Below are the code and all the weights of a small trained network. Each question names an input and a class and asks about switching units off, where a switched-off unit gives its printed mean instead of its output.

import numpy as np


def w(rows, s, z=0):
    codes = np.array(rows[::2]) - 128.0
    scale = np.full(codes.shape[1], s)
    scale[-1] = z or s
    return codes * scale


def norm(h):
    return h / np.sqrt((h * h).mean(-1, keepdims=True) + 1e-5)


def f(y):
    return np.maximum(y, 0)


def log_softmax(a):
    a = a - a.max(-1, keepdims=True)
    return a - np.log(np.exp(a).sum(-1, keepdims=True))


def net(x, mask):
    res = np.array(x, float).reshape(1, 6) / 4 @ E
    u = 0
    for l in range(4):
        y = f(norm(res) @ A[l][:, :-1].T + A[l][:, -1])
        res = res + np.where(mask[u : u + 10], y, B[l][:, -1]) @ B[l][:, :-1]
        u += 10
    return log_softmax(norm(res)[-1] @ U[:, :-1].T + U[:, -1])


A, B = {}, {}
E = w([
[125,143,48,133,136,171],'x0',
[144,16,97,164,135,163],'x1',
[167,113,124,183,87,36],'x2',
[91,128,226,206,103,135],'x3',
[113,141,119,101,34,177],'x4',
[254,132,161,172,167,86],'x5',
],0.0051)
A[0] = w([
[191,202,166,109,130,73,53],'0.n0',
[209,112,158,120,215,219,159],'0.n1',
[104,188,125,26,92,75,45],'0.n2',
[197,85,2,158,132,72,157],'0.n3',
[79,142,54,70,162,216,228],'0.n4',
[98,48,131,170,165,190,69],'0.n5',
[143,145,124,153,50,179,109],'0.n6',
[109,111,80,139,153,221,2],'0.n7',
[89,125,185,146,140,128,157],'0.n8',
[135,70,102,151,66,92,17],'0.n9',
],0.0069,0.0032)
B[0] = w([
[141,108,206,180,115,196,177],'0.n0',
[172,73,225,172,110,57,199],'0.n1',
[110,69,155,200,219,64,175],'0.n2',
[87,79,16,39,105,118,229],'0.n3',
[120,183,118,2,80,48,253],'0.n4',
[123,5,168,219,172,146,170],'0.n5',
[165,138,104,90,116,204,163],'0.n6',
[198,216,193,118,135,83,164],'0.n7',
[75,178,57,147,125,111,166],'0.n8',
[111,154,81,85,175,181,149],'0.n9',
],0.0054,0.0061)
A[1] = w([
[229,107,41,148,130,65,135],'1.n0',
[115,143,176,138,1,160,37],'1.n1',
[181,172,25,212,150,96,27],'1.n2',
[90,89,135,128,59,71,22],'1.n3',
[151,182,98,218,90,41,123],'1.n4',
[100,96,108,224,191,211,99],'1.n5',
[109,172,109,152,40,108,100],'1.n6',
[62,54,85,216,153,218,3],'1.n7',
[123,122,89,138,95,56,138],'1.n8',
[147,158,89,110,145,154,64],'1.n9',
],0.0062,0.0026)
B[1] = w([
[92,83,148,31,126,156,253],'1.n0',
[195,143,104,127,105,205,182],'1.n1',
[108,20,192,47,129,115,160],'1.n2',
[130,148,167,169,148,183,161],'1.n3',
[233,148,184,89,207,171,201],'1.n4',
[55,117,32,232,24,103,156],'1.n5',
[112,101,169,96,129,209,175],'1.n6',
[98,90,83,254,123,184,159],'1.n7',
[75,125,191,120,162,171,208],'1.n8',
[91,150,122,145,82,44,141],'1.n9',
],0.0053,0.004)
A[2] = w([
[116,127,161,81,141,240,62],'2.n0',
[86,188,246,198,158,89,61],'2.n1',
[151,220,171,243,177,109,69],'2.n2',
[173,51,159,110,92,75,24],'2.n3',
[148,180,180,137,142,178,117],'2.n4',
[205,191,166,88,168,23,103],'2.n5',
[168,157,168,111,31,201,1],'2.n6',
[92,34,194,101,67,155,106],'2.n7',
[239,120,223,253,141,51,144],'2.n8',
[120,202,54,116,233,53,115],'2.n9',
],0.0052,0.0041)
B[2] = w([
[170,170,123,102,108,114,159],'2.n0',
[199,161,81,169,165,73,188],'2.n1',
[212,156,13,154,151,64,169],'2.n2',
[149,88,154,107,160,143,159],'2.n3',
[157,156,84,157,116,129,173],'2.n4',
[127,98,141,219,99,204,214],'2.n5',
[166,160,211,127,72,159,158],'2.n6',
[193,123,156,150,194,141,202],'2.n7',
[65,163,2,46,137,89,255],'2.n8',
[105,131,158,91,31,193,176],'2.n9',
],0.0063,0.0042)
A[3] = w([
[65,113,127,112,104,199,3],'3.n0',
[58,96,151,124,62,176,4],'3.n1',
[119,166,47,73,92,108,72],'3.n2',
[177,181,226,104,102,142,56],'3.n3',
[148,160,144,169,13,210,69],'3.n4',
[96,95,30,83,50,144,90],'3.n5',
[108,176,153,146,165,55,91],'3.n6',
[165,1,171,109,101,132,116],'3.n7',
[94,82,124,105,216,55,135],'3.n8',
[143,136,187,235,169,128,89],'3.n9',
],0.0055,0.004)
B[3] = w([
[167,222,176,92,173,99,140],'3.n0',
[240,227,182,149,182,132,141],'3.n1',
[18,136,75,114,63,167,198],'3.n2',
[228,167,114,202,109,213,180],'3.n3',
[174,149,234,106,75,185,187],'3.n4',
[84,244,144,123,189,135,230],'3.n5',
[194,197,151,209,106,105,163],'3.n6',
[3,83,162,130,189,110,247],'3.n7',
[157,147,239,151,129,212,251],'3.n8',
[106,144,2,146,162,152,152],'3.n9',
],0.0041,0.0034)
U = w([
[182,190,189,132,88,183,157],'0',
[154,27,172,100,191,110,144],'1',
[177,192,79,216,171,56,137],'2',
[47,158,63,29,89,137,172],'3',
[71,57,89,251,94,163,130],'4',
[49,151,168,141,116,78,3],'5',
],0.015,0.0071)

Each question gives the input, the list of numbers given to net, and the class t.
The units are the neurons (one row each of A and B). Each row of codes is followed by its name. A weight is (code - 128) times the scale printed after its matrix; where a second scale follows, it is the last column's (A, B and U).
mask holds one flag per neuron, layer by layer. A switched-off neuron (its flag False) gives its mean, the last column of its row in B, instead of its output. The means were averaged over made-up inputs and are rounded, as every weight is.
A unit's drop is (log p(t) with every unit on - log p(t) with that unit switched off) / (log p(t) with every unit on - log p(t) with every unit switched off).
The circuit of an input: a set's keep is (log p(t) with only the set's units on - log p(t) with every unit switched off) / (log p(t) with every unit on - log p(t) with every unit switched off). Starting from the 12 units with the biggest drops (on a tie, the unit counted first), units are removed one at a time, each time the one whose removal leaves the highest keep (on an exact tie, the one counted first), for as long as the keep stays at least 0.8.
circuit, biggest first: the units of the circuit, biggest drop first
unit that matters most: the unit with the biggest drop
top k neurons: the k neurons with the biggest drops, biggest first
top k neurons in layer l: the k neurons of layer l with the biggest drops, biggest first
drop of u: that unit's drop, to one decimal
input [-8,3,2,4,-1,-3], class 4: top 3 neurons : [0.n4, 0.n7, 0.n1]
input [-1,4,-4,-2,7,6], class 1: circuit, biggest first : [0.n1, 3.n7]
input [-3,-4,-2,1,6,-5], class 0: circuit, biggest first : [0.n3, 2.n8]
input [-7,-8,5,1,2,-4], class 2: top neuron : [0.n2]
input [-8,-4,-2,-2,7,-5], class 0: top 4 neurons : [2.n8, 0.n3, 1.n3, 1.n6]
input [0,7,6,2,-6,0], class 4: circuit, biggest first : [0.n4, 1.n5]
input [7,-5,0,4,-1,1], class 2: top 2 neurons : [0.n3, 1.n0]
input [7,-8,0,-7,1,8], class 1: circuit, biggest first : [2.n8, 1.n2, 1.n0]
input [3,-3,0,2,-7,-1], class 2: top 3 neurons : [0.n3, 2.n1, 2.n2]
input [6,6,-6,-3,-5,-2], class 1: top 3 neurons : [0.n5, 0.n1, 2.n8]
input [-8,-6,-4,-2,1,-1], class 2: top 2 neurons in layer 0 : [0.n2, 0.n3]
input [-4,6,-7,4,4,2], class 4: top 2 neurons : [0.n5, 1.n5]
input [-3,2,-3,0,4,5], class 1: top 2 neurons in layer 0 : [0.n1, 0.n4]
input [0,-8,5,4,4,-7], class 0: unit that matters most : 1.n6
input [2,-2,6,-6,-7,1], class 3: top 2 neurons : [0.n3, 0.n1]
input [3,2,0,-8,-2,5], class 3: top 3 neurons : [0.n3, 0.n5, 0.n2]
input [5,-7,-6,-1,-3,2], class 0: top 2 neurons in layer 0 : [0.n4, 0.n3]
input [3,-3,-6,2,-6,0], class 0: top 4 neurons : [0.n4, 2.n9, 0.n2, 0.n0]
input [0,6,2,1,-3,3], class 4: top 3 neurons in layer 0 : [0.n4, 0.n5, 0.n7]
input [-3,-4,7,2,2,-4], class 2: unit that matters most : 0.n2
input [-7,7,-4,-8,3,-1], class 1: top 3 neurons : [2.n8, 0.n1, 0.n5]
input [-6,-5,5,-7,0,-7], class 5: top 2 neurons : [0.n2, 0.n3]
input [7,1,2,4,-5,0], class 4: top 2 neurons : [0.n4, 1.n5]
input [-2,6,-5,8,7,5], class 4: top 2 neurons : [0.n4, 0.n5]
input [3,6,-3,-1,-6,-5], class 1: top 3 neurons : [0.n5, 0.n4, 2.n8]
input [-4,-3,3,7,1,-7], class 0: top 2 neurons in layer 1 : [1.n1, 1.n6]
input [-2,6,-5,6,6,-4], class 0: unit that matters most : 0.n4
input [5,3,4,-4,-3,3], class 3: top 4 neurons in layer 0 : [0.n3, 0.n5, 0.n2, 0.n0]
input [-4,-2,3,4,-7,-7], class 2: drop of 0.n3 : 0.1
